B:
1: [ 178  219 -292  195  381   89 -207  -38 -374 -252 -116  218  152   19
  146 -254   89  298  -23    8 -210 -184]
2: [ 170  -19 -250  217  401   38 -103  177 -213 -147  -51   44  -16  -32
  121 -319   78  353  244  -11 -140 -205]
3: [-271  -12  255  -40    6 -204   95   86  382  245 -148   84  -61 -202
 -193 -246  243 -321   80  210   67 -194]
4: [ -77    7  135  -40 -347 -318   88 -258  182 -250  -96  223 -301 -176
  384   89  226    7 -239  -93   40   78]
5: [  60  -38  -12  -39  310   73 -106  -91  156    1 -102  -57 -268 -123
  116   31   93   73 -268    1 -218  169]
6: [ 229  241  312   91   88  108  492  -71  239   -2  -76  -90 -161 -117
 -105  254  199 -228 -118  -37   70   54]
7: [  67 -161  327  168   75 -293  218  124  352  224  -80 -204 -146  -96
 -160 -265  115 -303  254  -13  132  -88]
8: [ 115  -80   87  223  -76 -322  240  131  -16 -130    8   57  -44  -82
  136 -281  205   49  468 -120  145 -341]
9: [ 447  127  -88  418  433  191 -367 -186 -425  -68  -56 -106 -118  -47
   39 -149 -311 -200  -53  109 -570  143]
10: [-247  -56  158 -122  -93 -132  264  288  475  166  -89   75  -62 -369
 -268 -299  260 -273  298  206  193 -332]
11: [ 156   16 -252  -96   31   27 -170 -242  -69 -431 -148  287 -145 -137
  176   -6  -50  325 -215 -103   17   22]
12: [ 229 -238   37  -42  274 -142 -143 -172  154  -26  -53 -221 -256  -63
  167  -47    7   51 -135 -265 -138  167]
13: [ 467  -39  324  257  135 -134  504   10  154  -18   55 -359 -198  -10
   59   90  152 -121  220 -333   96   12]
14: [  87  149   -2  109  504  158  296  226  176   41 -124  -67  -42   14
  -53  -53  343  289  -50    5   68  -54]
15: [-101  266 -171 -110    8  314 -227 -183  -13 -215 -242  471 -134 -327
 -161   13 -131  -78 -301  411 -152  -17]
16: [ 341  256 -453  244  264  185 -161  -84 -349 -560 -155  225 -112    0
  408  -67   13  602 -347  -62 -180  191]
17: [-192 -123  188  106 -217 -318  472  395  497   43  -49  -16 -275 -260
   96 -247  411   17  316   61  270 -163]
18: [  61  -32   76   96  129  -86   -4 -128   37  -68  -84   56 -256  -54
  184   20  102   75  -78  -18 -108   42]
19: [ -40   -4  328   67 -134 -325  157  -81  315  105 -124    0 -117 -133
  -39 -145  162 -362  -11   21   95  -27]
20: [  20  158   89   -4  -77 -214   54 -105   51  -77 -105  155  140 -160
    5 -213  194 -236   -4  -29   10 -220]
21: [-142  179  -26 -150 -148 -165  116  -24  365 -184 -257  278   11 -191
    8 -169  278   37 -346   46  250    2]
22: [ 323   52  146 -143  488  222  169 -138  190   79 -105 -165   46  -52
 -386  113   21 -135  -49 -165   70  -90]
23: [ 299   50  284   51  254   87  403  -97  186   26  -42 -152 -160  -36
 -162  218  124  -91   49 -160  111  -38]
24: [-175  168  256  135 -526 -447  539   94  275 -193 -104  328  -50 -162
  149 -146  443  -67  181   22  421 -280]
25: [ 342 -121 -347   51  398  295 -430    3 -126 -164  -59 -119 -223 -307
  -35 -232 -351   12   -9   81 -429  121]
26: [  77  170   54 -107  -27  -20  141 -156  163 -181 -224  292   83 -122
 -274  -58   38  -63  -83   22  310 -171]
27: [ 349  147 -152  297  417  192 -188 -203 -415 -254 -151  205  -38   98
  -29  -47 -189  244   13   62 -137  -67]
28: [ 208  262   63  256  156  101  -30 -160  -45  -78 -137    9 -173 -102
   78   14  -12 -200 -320  132 -279  236]
29: [-413 -134   66  -90 -364 -252  355  421  537   -9  -66  210 -279 -440
   43 -291  389   19  340  233  273 -298]
30: [ 108   51 -226 -105  372  130 -251 -118   65 -137 -144   -3 -131 -138
  186  -51   94  203 -429  -54 -272  194]
31: [  94  -29  -31 -134  271 -151 -155 -189  196  -54 -164  -45  -36  -28
  127 -115  165   92 -386 -209  -49  138]
32: [ 118  136 -186  -43  175   47 -397 -297  -27 -195 -185   88 -141 -162
  236  -56  -38  -10 -600   15 -377  317]
33: [ 102  151  -15 -237  -37    5   61 -283  151 -268 -167  232   -2 -168
  -20   93   97    8 -305 -125  138  -30]
34: [ 252  165 -146   40  275  177 -110 -214 -129 -253 -166  171  -49  -47
   -9   22  -70  161 -236  -13  -80   41]
35: [ 343   87 -113  143  142 -308 -119 -370  -81 -408 -184   22  -92  197
  554  -13  171  413 -587 -429   -4  362]
36: [ -60  100  -37   64  -12  -57  141  145  138 -102  -74  104 -132 -233
  166 -160  270   55    1   81  -49  -82]
37: [ 289  186   34  265   48  -96 -151 -393 -263 -270 -146  175 -116   45
  206   18  -96  -38 -254  -46 -171  137]
38: [ 150  105   31  -33  146  -43   -8 -159  166 -100 -225  100   44  -67
 -184 -132    8  -73 -218  -33  148   22]
39: [ -27  -12  125 -147  -44  -57  360  161  339   -4  -52   73  -17 -291
 -221 -118  233 -128  297   -2  254 -356]
40: [  33  187  -18   -5   62  215   42   -1  289  -65 -179   38 -273 -322
  -60   23   18 -163 -387  236 -145  262]
41: [ 272  -85  345    5 -172 -271  584   -1  360  -89  -23 -105  -86 -129
 -151   20  176 -175  328 -298  464 -220]
42: [ -47   28   50  124  129 -159  176  238   94   50  -60   57   60 -122
  -30 -334  296  -10  316   51   65 -346]
43: [ 276  153  209   -2  -94   27  308 -188  135 -141  -31  -30 -144 -238
  -27  189   66 -300  -65 -111   -5    1]
44: [ 212  -62  307 -109   87  -15  370   21  439  135  -46 -229 -112 -246
 -348   14   70 -381  152 -113  187 -106]
45: [ 216   28  100  -96  175   49  143 -164  150  -80 -116   30  -41  -98
 -192   55   26  -61  -25 -119  137  -92]
46: [ 116  115  136 -155  212  238  393   83  431   47  -88 -127 -157 -263
 -223  152  210 -120 -124  -10   85   13]
47: [ 288  181 -251  224  496  249 -283 -138 -446 -223 -142  226   78   44
  -62 -154 -153  231   32   96 -220 -157]
48: [ 178  228 -145  -15  257  189  -79 -216  -87 -258 -179  213  -20  -63
   20   54   28  169 -320    5  -81   42]
49: [ 171   21   22  -60  211   74   28 -204    6 -143 -115  136  -77  -55
  -95   69   -1   93  -12  -74   62 -122]
50: [ 234  200  -70  135  267  232 -198 -230 -241 -145 -148  190  -44  -97
 -129  -14 -190  -92 -113  167 -234  -23]
51: [ 280  -45  316  106  115  -12  337 -102  151   12  -60  -51 -163  -48
 -268  103  -29 -174  269  -82  216 -148]
52: [ 185  126  303  -34  190  125  542  -14  287   33  -74  -41  -75  -85
 -279  219  224  -96   96  -83  256 -170]
53: [-218 -129  131  -16 -188 -270  474  357  373  -17  -44  189  -96 -238
  -87 -269  383  107  554   50  439 -497]
54: [ -14  -19  274   66 -103 -144  204 -192  102  -59  -55  160 -298  -98
  106  159  141  -65   81    5   45 -101]
55: [ 318   12 -421  105  245   46 -286 -132 -290 -488 -112  173 -107  -37
  321 -157  -81  521 -143 -162 -135   61]
56: [-119   79 -152   17  241  101 -135  155  -74   12  -84  213   50 -242
 -106 -323  114  -11  218  255 -193 -356]
57: [  24  337  186  266    1   31  -65 -282 -105  -37 -212  294  -94  -69
  -75   11  -55 -342 -247  323 -176   58]
58: [-100   38   17 -215 -104  -29   35  -82  371  -96 -159  139 -205 -317
   12   -5  141  -94 -289   68   29   75]
59: [ 122   77 -414  -35  389  305 -464  -28 -132 -188 -139   85 -110 -277
   69 -221 -134  134 -277  160 -440  116]
60: [  54  125  233  140 -225 -318  -87 -451 -116 -159 -131  276  -92  -24
  177   11   16 -267 -156  -15  -81  -18]
61: [ 431  -38 -358 -153  313   26 -204  -78  -65 -341  -63  -98  117 -155
   95 -251  -34  224 -115 -372  -77  -19]
62: [ 267   62  -82   75  261  189  -73  -81 -105 -131  -67   33  -95 -162
  -92  -54 -118  -41   57   36 -174  -72]
63: [ 122   87   34 -197  112  171  243  -44  281 -114  -94   37 -126 -251
 -132  134  133   -3 -108  -56  106  -53]
64: [  60   46  -16  315  371   10 -141  175 -168  149  -14  -84  -15 -121
   19 -364   87 -167  264  184 -404 -201]
65: [ 186   16   72 -103  228  -73   10 -275    6 -106 -118   98   59   22
  -64   17   83   50  -54 -216   97 -161]
66: [-313  -69  440  -19 -167 -318  240    5  389  247 -138  221  -88 -147
 -292 -150  219 -372  307  222  281 -366]
67: [ 331  -92  200 -153  293  130  210 -122  227   62  -29 -202  -68 -166
 -352   98  -42 -239  151 -193   83 -142]
68: [ 201  213 -265  376  320  214 -280   12 -365 -206  -80   89 -183 -119
  273 -171  -64  135 -137  227 -513  130]
69: [  33 -214   39 -117   82 -150   -6  193  302  130  -17 -156  -13 -345
 -219 -415   44 -308  344  -17  -11 -272]
70: [ -54 -215  422  247 -374 -532  446  189  283   87   53  -47 -251 -194
   87 -246  256 -297  625  -38  225 -325]
71: [ 172   98  231  108   21   15  392  -93  200  -96  -43  -60 -335 -104
  160  276  218   -5 -143  -93    9  132]
72: [  73  194 -223   14 -115   11 -251 -285  -86 -425 -193  333 -204 -200
  318   -9  -34  135 -487   68 -185  234]

[ -61  355   82 -298  127 -281  -21  301   17  -85   12  -45  -68  -98
 -146   46  -37  121 -245  -32  -81   60  115  -61 -212  117] => 7
[  56  424 -476 -267  -71   43 -112  216  -94 -598 -231 -491 -189 -280
 -511  258  399  210 -153 -260  282 -261  -58  -26 -218  -19] => 45
[-131  121   75 -184   -3   -7   88   67   85  -70  -59  -35  -47 -133
    1   41   27   70 -117   73  201   -1  -64  -21  -41   17] => 18
[-105 -380  371  363   46  247  269 -282 -180  549  214  223   82  261
  393  136 -107 -124  112  215   14 -143  159  450  203 -365] => 56
[   2  111  157 -230  143  161   25   78  -43 -135  -55  -49  -67 -154
  -56  133  -21   41 -196    4   92 -143   -5    8   44   71] => 30
[-101 -348  242  236  -75  117  385 -146 -113  219   78  361   91   83
  331  144 -140  -77  -67  223   -5  -74  -16  106  261 -189] => 71
[ -67  129  326 -284  157 -181   49   64   77  319  147   18   30  281
  -92 -125 -225   31 -165  -33   22  120   59  123  -96  169] => 10
[ 259 -262  517  149  196 -109  207 -136  -98  616  399  238  109  531
 -127 -103 -520 -274   35   69 -150  156  124  268  243  110] => 43
[  -1  134  -36  -11  -45  148  -59    2 -146  -53  -17 -206 -167  -75
  -55  147   92    5  -44    9   60 -125   32  164  -71 -124] => 22
[  99  314  -98 -488  157   35  -73  178   48 -433 -170 -330  -99 -116
 -507  110   96   84 -286 -254  322 -155 -112  -62  -82  231] => 58
[-240  159  174 -230 -216 -371   70   88   40  234 -174  188 -158  291
  187  273 -125  -68 -377  118 -122   73  -49  -79 -302    3] => 9
[ 121  139   95 -171   55  107   39   59  -62    8  110  -97  -20  -38
 -236  -29  -94  132   -2  -20   47  -29  -29   -9   75  183] => 21
[ 253 -146  264  128  275  173   62 -115 -117  211  337 -114   46  144
 -246 -172 -231 -175  117  -36   98   16  122  356  250    3] => 39
[-107  236 -152  -73   -4 -283  169  222  -43  -15   91  -51   73   17
 -188   41  136  270  -69  -88    8  -14  142   62 -178  -64] => 51
[ 192 -267  284  136  204  294  128 -179 -120  137  240  -16   39   90
  -86 -118 -228 -207   43   25  140  -35   27  303  338  -26] => 63
[ 177  -25  273 -160  180    8   95  -22  113   77  178  -46   35   62
 -298 -218 -290 -123   -7    8  224  157  -93   36  200  256] => 4
[ 209  365    5 -240  159 -224  -88  226   49  -67  172 -289  -58  -48
 -549 -160  -99   62   25 -116   80  161   53   -8 -102  263] => 8
[ -39   -9   98  -78  123 -169  116  100 -157  -14   66   83    2  231
  -34   51 -124  -90 -393 -135 -128  -41  140  201  -38  -71] => 69
[-113   23 -178  -36  -96  -61  266  137  -90 -260   43   63   76 -138
  -52  -78   56  219 -190  -43   26  -11  -30  -42   64  -24] => 55
[  40  110   -8  -20 -155 -192  225   65  -47  244  152   65   72  197
 -214   37  -68  219   80   25  -37   48  -13  -45  -27  109] => 24
[-158  319 -538 -129 -405 -132  120  197 -125 -450 -379 -147 -164 -165
 -173  550  455  284 -228  -82  121 -302 -117 -188 -300 -174] => 37
[ -29  -13  315   91  211   -6  236  127 -193  291  294  270  147  -10
  162   33 -143  201  -13  112 -286  -58  279  131  112  -50] => 31
[ -54  145  168 -107  -58  -77   58    5   27  329  128  -39  -31  140
  -50  -44  -98  115   64   96   33   90    5   66  -91   76] => 52
[  20    0 -107  102 -143  102  112  -68 -132   56  129 -133  -26   50
 -122  -48   37   94   89   -5   93  -27  -22  164   51  -83] => 26
[-233 -373  179  337 -275  102  320 -281 -135  428   50  286    0  293
  478  153  -76 -128  -27  255    7  -52  -28  269  103 -358] => 50
[-248   92 -241   79 -362  101   93  -56  -89  -52 -157 -128 -155 -108
  159  241  292  156    6  114  170 -147  -89   77 -160 -287] => 47
[ -23  118  263 -219   64  -60   69   60   43  136  -65   66  -61   61
  -33  235  -99  -21 -151   83   69  -58  -16  -33  -61   86] => 68
[-262  493 -279 -577 -279 -259  -62  182  287 -307 -354 -338 -192  -83
 -295   80  245  222 -253  -91  444   49 -303 -243 -412  183] => 54
[ 149  -62  367  -76  249  127   85   -8  -90  122  104   82   -6   60
  -70  121 -225 -129 -122   41   -1  -93   67  118  177   80] => 32
[ -50  -50   82   -8  -25  -30  129  -32  -57   77   33   17  -26  146
   -7   54  -62  -70 -149    2   77  -21   -2  156    6  -84] => 62
[ 21  97 330 -14  32 -69  90 -43  16 558 121  38 -15 249 -40 236 -95  35
 181 162  40 -30  94 132 -86  -5] => 57
[-194   99   76 -287  -35 -172  195  157   79 -127  -49  148   25  -48
   42  -54  -86  131 -336   24   41   76  -87 -145  -32  131] => 17
[  -5  162   41  -30  -67    2  -16    3  -20  170  152 -182  -84   12
 -117 -121  -40   80  115   63   71   97   10  120  -67   18] => 65
[  24  345   -8 -629  245 -247 -121  290  126 -503 -165 -256 -122  -21
 -470  -70  -80  -84 -589 -312  214   50  -81  -70 -176  297] => 25
[-112  -38  -50  -36 -256   62  250    8  -53 -113  -39  143  -10 -110
   95   22  -31  143 -128  118   37   -2 -176 -154  109   32] => 16
